Below are the code and all the weights of a small trained network. Each question names an input and a class and asks about switching units off, where a switched-off unit gives its printed mean instead of its output.

import numpy as np


def w(rows, s, z=0):
    codes = np.array(rows[::2]) - 128.0
    scale = np.full(codes.shape[1], s)
    scale[-1] = z or s
    return codes * scale


def f(y):
    return np.maximum(y, 0)


def log_softmax(a):
    a = a - a.max(-1, keepdims=True)
    return a - np.log(np.exp(a).sum(-1, keepdims=True))


def net(x, mask):
    res = np.array(x, float).reshape(1, 8) / 4 @ E
    y = f(res @ A[0][:, :-1].T + A[0][:, -1])
    res = res + np.where(mask, y, B[0][:, -1]) @ B[0][:, :-1]
    return log_softmax(res[-1] @ U[:, :-1].T + U[:, -1])


A, B = {}, {}
E = w([
[124,88,99,106,57,101],'x0',
[180,183,74,176,173,221],'x1',
[142,134,183,193,185,38],'x2',
[188,129,84,119,87,66],'x3',
[107,219,199,82,133,178],'x4',
[254,110,186,243,72,133],'x5',
[83,137,181,133,170,154],'x6',
[61,32,145,169,141,187],'x7',
],0.0081)
A[0] = w([
[143,2,40,145,115,131,236],'N1',
[158,151,194,177,130,253,124],'N2',
[19,75,142,56,96,132,192],'N3',
[103,194,240,155,199,111,216],'N4',
[57,152,203,123,218,119,139],'N5',
[100,238,37,52,148,187,148],'N6',
[128,193,122,129,143,201,254],'N7',
[122,134,123,129,123,126,72],'N8',
],0.0072,0.0036)
B[0] = w([
[155,33,24,204,95,138,254],'N1',
[147,197,224,195,86,251,218],'N2',
[32,43,129,3,71,177,244],'N3',
[82,180,243,142,187,82,241],'N4',
[30,120,168,117,217,90,218],'N5',
[184,207,6,12,214,208,235],'N6',
[164,217,130,126,154,227,216],'N7',
[156,124,123,134,122,105,128],'N8',
],0.0065,0.0082)
U = w([
[138,169,220,189,123,227,75],'0',
[61,29,115,62,23,157,80],'1',
[157,200,30,57,182,187,93],'2',
[47,133,197,114,212,71,102],'3',
[246,197,174,118,31,5,253],'4',
[188,44,68,254,116,105,180],'5',
],0.0088,0.0044)

Each question gives the input, the list of numbers given to net, and the class t.
The units are the neurons (one row each of A and B). Each row of codes is followed by its name. A weight is (code - 128) times the scale printed after its matrix; where a second scale follows, it is the last column's (A, B and U).
mask holds one flag per neuron, in row order. A switched-off neuron (its flag False) gives its mean, the last column of its row in B, instead of its output. The means were averaged over made-up inputs and are rounded, as every weight is.
A unit's drop is (log p(t) with every unit on - log p(t) with that unit switched off) / (log p(t) with every unit on - log p(t) with every unit switched off).
The circuit of an input: a set's keep is (log p(t) with only the set's units on - log p(t) with every unit switched off) / (log p(t) with every unit on - log p(t) with every unit switched off). Starting from all 8 units, units are removed one at a time, each time the one whose removal leaves the highest keep (on an exact tie, the one counted first), for as long as the keep stays at least 0.8.
circuit, biggest first: the units of the circuit, biggest drop first
top k neurons: the k neurons with the biggest drops, biggest first
drop of u: that unit's drop, to one decimal
input [-5,-8,-7,-8,-1,3,8,-3], class 3: circuit, biggest first => [N5]
input [3,1,-4,-1,-4,6,4,1], class 5: circuit, biggest first => [N1, N3]
input [0,1,-3,8,5,4,-4,3], class 4: top 2 neurons => [N3, N6]
input [1,-5,8,-4,7,8,0,-6], class 3: top 2 neurons => [N4, N5]
input [6,-5,8,-5,-7,1,-7,-6], class 5: circuit, biggest first => [N1, N4]
input [-7,5,7,-3,-1,-2,0,-2], class 3: top 3 neurons => [N5, N4, N1]
input [-7,-6,3,-6,1,6,8,-2], class 3: top 2 neurons => [N5, N4]
input [7,7,8,1,-6,-4,5,-6], class 5: drop of N7 => 0.2
input [7,4,-8,-2,-4,6,1,-5], class 5: circuit, biggest first => [N1, N3]
input [-7,-4,-8,8,-3,1,-6,1], class 5: drop of N1 => 0.2
input [-2,6,7,7,2,-2,1,3], class 3: drop of N1 => 0.3
